In the rows, zero is written as 128.
Each row of numbers stands for one element and depends on some of the facts below. Use the named rows to name the rest.

Some rows with their names:
redun: [132 131 137 118 102 131 127  87 158 111 120  61  99 134 103 112 123 123
  63 141 130 133 114 126 126 143 112 122 123]
tugris: [130 134 107 133 152 136 126 140 103 130 156 159 161 123 132 139 139 121
 145 136 133 126 143 126 126  99 149 138 131]
lobruskul: [127 119 119 133 153 115 153 150 125 123 135 156 127 119 137  93 128 114
 163 122 123 135 125 150 134 122 154 128 143]
bokigrom: [125 126 150 124  93 140 136 138 160 122  90  89  85 136  90  82 126 133
  96 104 114 139  99 121 118 135 107 113 126]
mekon: [150 114 149 126  22  93 151 129 110 154 105 147  91 124 131 109 112 132
 154 155 126 158 111 127 140 137  96 136 135]
dotik: [131 131 108 131 154 137 126 140 104 129 156 159 163 123 131 139 138 123
 147 142 135 122 141 126 127 101 150 138 134]
skeno: [133 132 137 118 103 131 125  90 159 111 120  62  99 134 101 113 123 124
  63 144 130 128 113 125 125 144 112 122 124]
mafol: [132 127 148 127  95 134 134 142 171 118  89  94  82 134  93  85 126 135
  96 109 112 124 101 114 122 133 114 116 127]
brustal: [142 153 151 128  90 118 102 119 121 131 131 146 177 116 198 159 107 128
 173 149 131 120 137 150 133 149 141 140 126]
klutrel: [132 116 122 132 147 121 141 156 120 134 146 174 118 124 122 126 131 132
 157 125 124 121 129 127 130 128 139 132 134]
duklal: [134 110 126 132 148 124 139 160 123 133 150 174 121 124 119 128 125 138
 159 128 126 114 126 125 129 133 137 134 138]
vule: [161 124 133 121  39  75 143  82 119 136 127 115 109 119 152 123 109 113
 124 192 139 143 124 138 154 138 113 145 138]
pafe: [113 140 119 129 177 129 119 138 124 123 161 161 141 118 164 151 128 124
 158 129 128 122 145 149 124 149 152 127 129]
pudek: [138 135 134 120 103 124 125  90 166 108 118  65  96 132 105 114 125 124
  63 143 127 119 116 122 129 139 118 124 123]
skanibri: [112 176 142 127 143 158  83 121 156 110 114 100 153 127 153 162 137 132
 103  80 111 112 143 129 106 138 151 120  98]
lagen: [122 112 122 130 142 127 144 150 108 139 146 167 120 126 119 124 132 129
 156 116 125 142 129 135 125 131 134 129 132]
paflisas: [ 84 122 113 138 250 127 118 125 117 120 115 116 126 131 156 166 121 143
 138  70 134  89 169 117 127 139 112 110 118]

Some facts about the elements:
bastol: Θ b; α h
bokigrom: Θ b; α i
braso: Θ b; ε pudek, plufir; α e
bregal: Θ a; α f
brigoski: Θ a; ε bufli; α f
brobi: Θ c; α f
brogran: Θ b; ε drebren, brobi, flukelur; α e
brugutrer: Θ c; ε kotruvar; α f
brustal: Θ c; ε lobruskul; α g
brutikles: Θ b; α f
bufli: Θ d; ε mekon; α h
bustago: Θ a; α i
dedra: Θ d; α i
domavus: Θ a; α f
dotik: Θ a; ε ploge; α h
drabuplek: Θ a; ε kluplozo, drustur, graziplon, tivir; α g
draseple: Θ a; α e
drebren: Θ a; ε siskir; α h
druplun: Θ b; α g
drustur: Θ b; α e
duklal: Θ a; ε kodorel, sastin; α e
dutol: Θ c; α g
fadar: Θ d; ε groflo, drabuplek; α i
fenulum: Θ a; ε skeno; α h
fezirul: Θ a; ε dedra; α h
flafegri: Θ d; ε klutrel; α e
flaskir: Θ a; α e
fleklum: Θ d; ε stopler; α f
fleska: Θ c; α i
flukelur: Θ c; ε brobi; α i
fuge: Θ c; α f
gaklogrer: Θ a; α g
gosker: Θ b; α f
graziplon: Θ a; ε trisufo; α i
groflo: Θ a; ε plisafle; α i
grotu: Θ a; ε skanibri, tropam; α g
grupo: Θ b; ε stopler; α e
keskar: Θ c; ε drabuplek; α f
kibrufi: Θ b; ε pilin; α f
kiros: Θ a; ε brustal; α i
klibom: Θ b; ε domavus; α e
kliklor: Θ a; α g
klofi: Θ a; ε druplun, vupla; α e
kluplozo: Θ c; ε sastin; α h
klutrel: Θ a; ε mafol, duklal; α e
kodorel: Θ b; α g
kofen: Θ a; ε kotruvar; α i
kotruvar: Θ a; α h
lagen: Θ a; α e
latrepel: Θ a; ε groflo, bastol; α f
lemu: Θ a; α h
listan: Θ a; ε stopler; α f
lobruskul: Θ a; ε drebren, flukelur; α e
luplus: Θ b; ε vate; α e
mafol: Θ b; ε lagen; α i
megrol: Θ a; ε gaklogrer; α h
mekon: Θ c; α i
mogruke: Θ b; α g
mostu: Θ a; ε dutol; α h
motram: Θ b; ε kiros, brobi, skanibri, tivir; α g
nabram: Θ a; ε sastin, brutikles; α h
nesor: Θ b; ε paflisas; α f
nutil: Θ c; ε drustur; α i
pafe: Θ a; ε lobruskul; α g
paflisas: Θ d; ε lemu; α g
paskofir: Θ a; α i
pavi: Θ b; α e
petrar: Θ a; ε skanibri; α h
pilin: Θ d; α e
plisafle: Θ a; ε brogran; α f
plisku: Θ d; ε grupo; α f
ploge: Θ c; ε nutil; α g
pludor: Θ a; ε brigoski, bokigrom; α e
plufir: Θ d; α e
pudek: Θ b; ε domavus; α f
redun: Θ b; α f
rudra: Θ c; ε pilin; α e
sastin: Θ b; α h
sefes: Θ b; α g
siskir: Θ b; α e
sitri: Θ b; α h
skanibri: Θ b; ε nesor; α g
skemir: Θ b; α h
skeno: Θ b; α f
stobazek: Θ c; ε brustal; α h
stopler: Θ b; α h
tekena: Θ b; ε plisafle; α e
tivir: Θ c; α h
trisufo: Θ a; ε plisafle; α g
trobra: Θ a; α h
tropam: Θ a; α h
truflor: Θ b; ε lagen, sefes; α e
trugim: Θ c; ε petrar; α h
tugris: Θ a; ε trugim; α h
vate: Θ a; ε tivir, pavi; α e
vule: Θ c; ε drebren; α f
vupim: Θ a; ε plisafle; α e
vupla: Θ b; ε kluplozo, skeno, listan; α i
zupek: Θ b; ε redun, latrepel; α e

Rows to name:
No name comes twice in this set of rows, the named rows included.
[155 122 134 119  34  82 143  76 108 142 130 114 107 120 146 129 109 117
 122 187 141 157 125 137 150 141 105 144 135] => brobi
[137 111 102 123 126  87 155 105 127 133 159 139  72 123 114 129 130 119
 107 177 135 138 132 127 148 140 118 135 140] => latrepel
[131 105 115 130 118  97 164 158 129 143 130 168  56 125 102 101 133 130
 140 144 119 144 118 123 143 132 116 126 142] => graziplon
[121 136 152 127 125 164 113 135 152 115 101  92 148 136 113 108 128 132
 112  85 117 130 110 133 110 129 134 118 119] => siskir
[151 128 149 129  54 110 124 131 109 147 114 157 152 124 154 140 118 134
 167 138 127 138 124 132 135 126 125 143 127] => rudra
[134 111  96 119 137  88 150 105 135 139 149 141  78 128 119 139 138 120
 105 186 134 158 125 143 162 134 121 136 144] => plisafle
[102 112 105 141 235 137 127 127 105 119 110 105 153 134 127 139 124 137
 133  89 144  87 157 103 131  94 114 119 131] => bufli
[159 117 148 128  26  86 147 134 120 150 104 154  87 123 132 114 111 137
 153 160 123 141 112 118 144 134 100 140 136] => nutil
[152 120 145 128  29  81 157 127 120 145  94 140  95 118 144  87 114 120
 158 152 123 159 111 137 147 129 111 135 141] => flukelur
[140 153 150 127  84 121  95 119 114 141 134 157 169 119 191 183 114 136
 167 147 130 121 141 139 129 149 133 142 118] => ploge
[ 98  81 115 137 194 102 171 139 119 134  87 108  50 136  96  93 116 142
 128  86 132 116 134 104 137 129  76 105 139] => dedra
[130 148 145 126 136 185  92 128 142 107 121  85 190 135 115 130 127 134
 104 114 131 110 118 122 108 108 139 129 123] => sastin

Now the same elements, written a new way:
Known rows:
flaskir: [122 141 124 121 133 110 152 122 105 138 127 121 133 125 119 127 144 139
  97 113 132 134 134 116 114 135 121 115 106 124 122 141 129 120 138]
trisufo: [115 134 118 130 143 112 141 132 117 144 158  99 132 118 118 135 145 131
 118 131 123 135 122  97 122 143 120 103 115 130 142 135 121 129 140]
paflisas: [164  96  92 132 157 152  49 124 223  93  17 133 102 103 106 124 124 102
 194  90 184 101  67 171 113 128 196 151 151 147 138 154 135 115  69]
lemu: [112 167 179 157 127  99 161 121 123 154 122 124 148 170 120  84 134 147
 132 122  96  87 174 173 126 149  97 135 120 144 144 150 108 129 111]
trugim: [111 103 156 127 115  90  56 149 202 111  19 128 125 167 141  96 101 121
 213  91  85  55 116 209  70 120 122 167 139 138 136 153 146 143  84]
pavi: [143 128 130 145 152 138 148 106  69 132 165 121 143 138 141 114 137 125
  75 145 151 148 144 100 171 130 105 104 120 138 100 130  95 107 140]
redun: [150 116 137 147 121 187 168 124 105 152 233 129 150 117 128 158 120 144
 120 168 124 165 144  96 194 124 116 137 154 106 143  68 123 153 151]
zupek: [149 147 113 125 136 131 135 126  65 134 167 128 122 112 167 124 164 113
  78 145 138 154 127  86 170 146 116 115 131 131 106 111 102 118 161]
kibrufi: [154 133 149 133 104 193 174 133 106 142 216 140 145 107 142 143 135 158
 108 146 128 172 142 110 194 107 127 147 162 103 131  76 113 149 163]
vupim: [117 137 107 113 132 102 141 129 113 133 141 109 125 112 128 136 149 123
 116 130 116 137 129  93 125 155 119 113 114 119 136 142 124 124 149]
plufir: [175 100  66 127 157 132  41 125 220 101  15 152  97 118 102 139 133  91
 197  93 179  95  63 159  95 139 203 158 138 149 138 124 148 118  72]
stobazek: [111 103 145 120 110  92  59 158 204 112  24 123 119 160 141 107 107 115
 223 100  76  54 110 194  74 133 123 164 139 136 139 149 143 144  90]
mostu: [123 184 166 139 117  95 150 138 116 160 121 135 127 165 142  94 160 139
 133 119  83  97 165 165 131 157 108 139 128 146 138 135 116 135 122]
luplus: [145 144 132 130 144 139 149 116  64 129 167 117 128 127 156 110 151 130
  72 144 144 149 143  96 174 128 111 112 130 132 103 135  98 108 152]
vupla: [120 137  98 112 139 126 127  94  49  98 167 149 108 111 170 132 128 118
  43 154 170 174 136  75 159 116 130  90 120 147  98 138 128  96 159]
lagen: [114 149 144 139 120 122 166 140 109 140 130 119 139 131  92 135 140 123
  90 128 150 123 137 124 103 126 113  96  88 119 109 149 126 120 135]
brogran: [151 130 126 135 141 136 153 117  70 125 171 114 143 120 156 127 150 113
  95 146 134 153 142  81 174 143 100 114 135 128 104 132  94 109 157]

Rows to name:
No name comes twice in this set of rows, the named rows included.
[122 135 134 117 128 120 165 131 118 138 134 102 141 114 124 131 145 134
 116 112 120 140 133 107 125 139 114 115 122 109 129 147 109 123 146] => pafe
[146 126 156 153 149 158 167  98  76 132 161 111 159 129 142 107 131 139
  81 130 150 142 148 109 178 117  94 111 136 128 105 139  87 104 136] => skanibri
[105  61 116 102 101 158  60 169 226 105 109 120 108 111 124 157  73 135
 215 129 110 121  76 146  85  84 155 152 150 105 171 109 178 180 113] => keskar
[142 141 123 136 149 133 136 108  61 144 162 134 128 137 153 106 144 134
  60 138 153 151 141  95 170 121 121 110 120 144 105 115 106 114 139] => grupo
[107 140 128 118 137 103 146 119 110 125 133 104 127 126 127 114 136 138
  99 120 132 137 133 108 120 131 121 103 113 130 133 156 118 115 137] => vate
[128 122 146 132 114 158 181 120 145 152 186 128 155 123  87 156 109 168
 134 130 109 151 140 121 134 116 135 147 138  90 157  81 139 161 138] => domavus
[138 130 162 153 112 202 173 139 101 148 233 130 145 116 122 140 115 148
 102 171 153 161 145 115 181 106 117 133 150 114 128  85 112 149 145] => brutikles
[112 130 142 129 119 164 157 128 141 151 194 126 126 118 109 135 109 177
 127 139 125 154 141 116 137 101 146 125 142 113 171  98 143 159 134] => listan
[141 118 149 151 136 194 159 124  97 153 235 125 145 134 128 137 107 157
 100 172 143 170 148 106 188  92 124 126 147 124 139  76 119 147 137] => skeno
[158 141 134 135 139 146 156 122  72 149 170 129 142 125 144 124 152 134
  77 136 149 150 136 104 172 128 114 118 128 122 102 110  99 117 147] => mogruke

The same elements again, as new rows of numbers:
Some elements and their rows:
flafegri: [146 177 153 168 201 139 128  92 200  88 126  85 132 127 170 197 147 153
 100  67 146 122  73 186 156 127  83 136 135]
trugim: [101 132 165  62 127 153 125 129 129 158 146 154 145 140 120 134 206 119
 103 129  87 109 106  92 107 159 126 153  70]
dedra: [124 160 106 153 224  94  93  83 196  83 110 122 131 120 196 193 144 135
 119  79 169 119  69 146 138 119 128 173 118]
draseple: [151 136 123 106 157 138 176 145 105 150 137 129 165 129  95 100 170 147
 130 148 115 123 174 127 123 140 128  88 121]
bokigrom: [129  97 102 121 149  86 131  67 151 122 104 148 103 118 183 183  89 126
 145 148 143 150 100  94 169 110 107 139 123]
fenulum: [145 132 118 115 185 147 159 166 127 138 139 130 135 144  81  90 154 141
 109 147 101 145 160  81  96 149 139  96  89]
stobazek: [110 120 176  75 108 115 132 118 158 141 125 181 131 159 135 127 144 134
  94 127 115  95  94 101 110 162 123 167  68]
vupla: [113 132 120 146 151  99  91 152 149 124 106 116  67 119 161 167  79  93
 148 139 123 151 100 122 138  94  81 133 191]
lagen: [133 152 109 122 122 142 142 198 103 148  82 142 136 142  87  86 131 120
 124 125 141 133 166 159 122 140 142  71 135]
gosker: [138 122 123 141 109 130 141  66 130 113 136  94  96  86 162 175  79 130
 141 133 162 128  97 105 160 132  93 152 157]
redun: [112 150 126 165  79 147 112 119 105 112 136  86  93  84 170 148  81  81
 166 122 141 135 126 137 127 118 116 135 194]
motram: [130  68 157 161  83 130  92  63 124 128 192  91 139 140 137 151 134 154
 171 132  85 150 111 139 158  85 109 148 159]
domavus: [141 144  74 106 152 136 162 139  82 128 147 117 161  94 104 102 151 118
 123 144 165 117 175 107 106 140 170 126 101]
kibrufi: [128 139 115 166 105 132 117 123 105 114 131  85  81  73 161 154  78  89
 144 114 122 132 109 136 144 114  90 145 179]
klibom: [154 110 147 134 113 134 167  65 149 130 119 116 107 126 170 169  98 147
 140 126 109 140 111 128 181 130  80 112 151]
kotruvar: [141 134 101 109 164 159 160 143 109 142 122 153 159 135  97  87 163 136
 125 139  99 143 166  76 100 154 169  90  79]
kliklor: [143  60  96 133  97  95 125 104 119 121 123 156 152 172  79  88  96 176
 102 146 158 136 141 147 144 114 187 123  79]

Rows to name:
No name comes twice in this set of rows, the named rows included.
[130 123 138 190 167 144  61  64 154  93 177  81 175 136 154 179 198 170
 136  59 126 135  88 186 144  90 147 181 117] => paflisas
[ 90 133 180  77  92 147 116 113 149 143 126 179 138 164 125 140 157 137
 108 131 136 111  98  97 111 174 130 154  83] => tivir
[ 82 101 154 111  28 117  52 133  96 140 140 160 152 160 112 109 154 112
 117 108 120 113 117 196 129 116 178 177 111] => brustal
[122 154 131 164 222  74 104  96 216  72 140 116 119 127 196 189 115 137
 122  87 161 106  70 151 111 112 110 170 151] => fadar

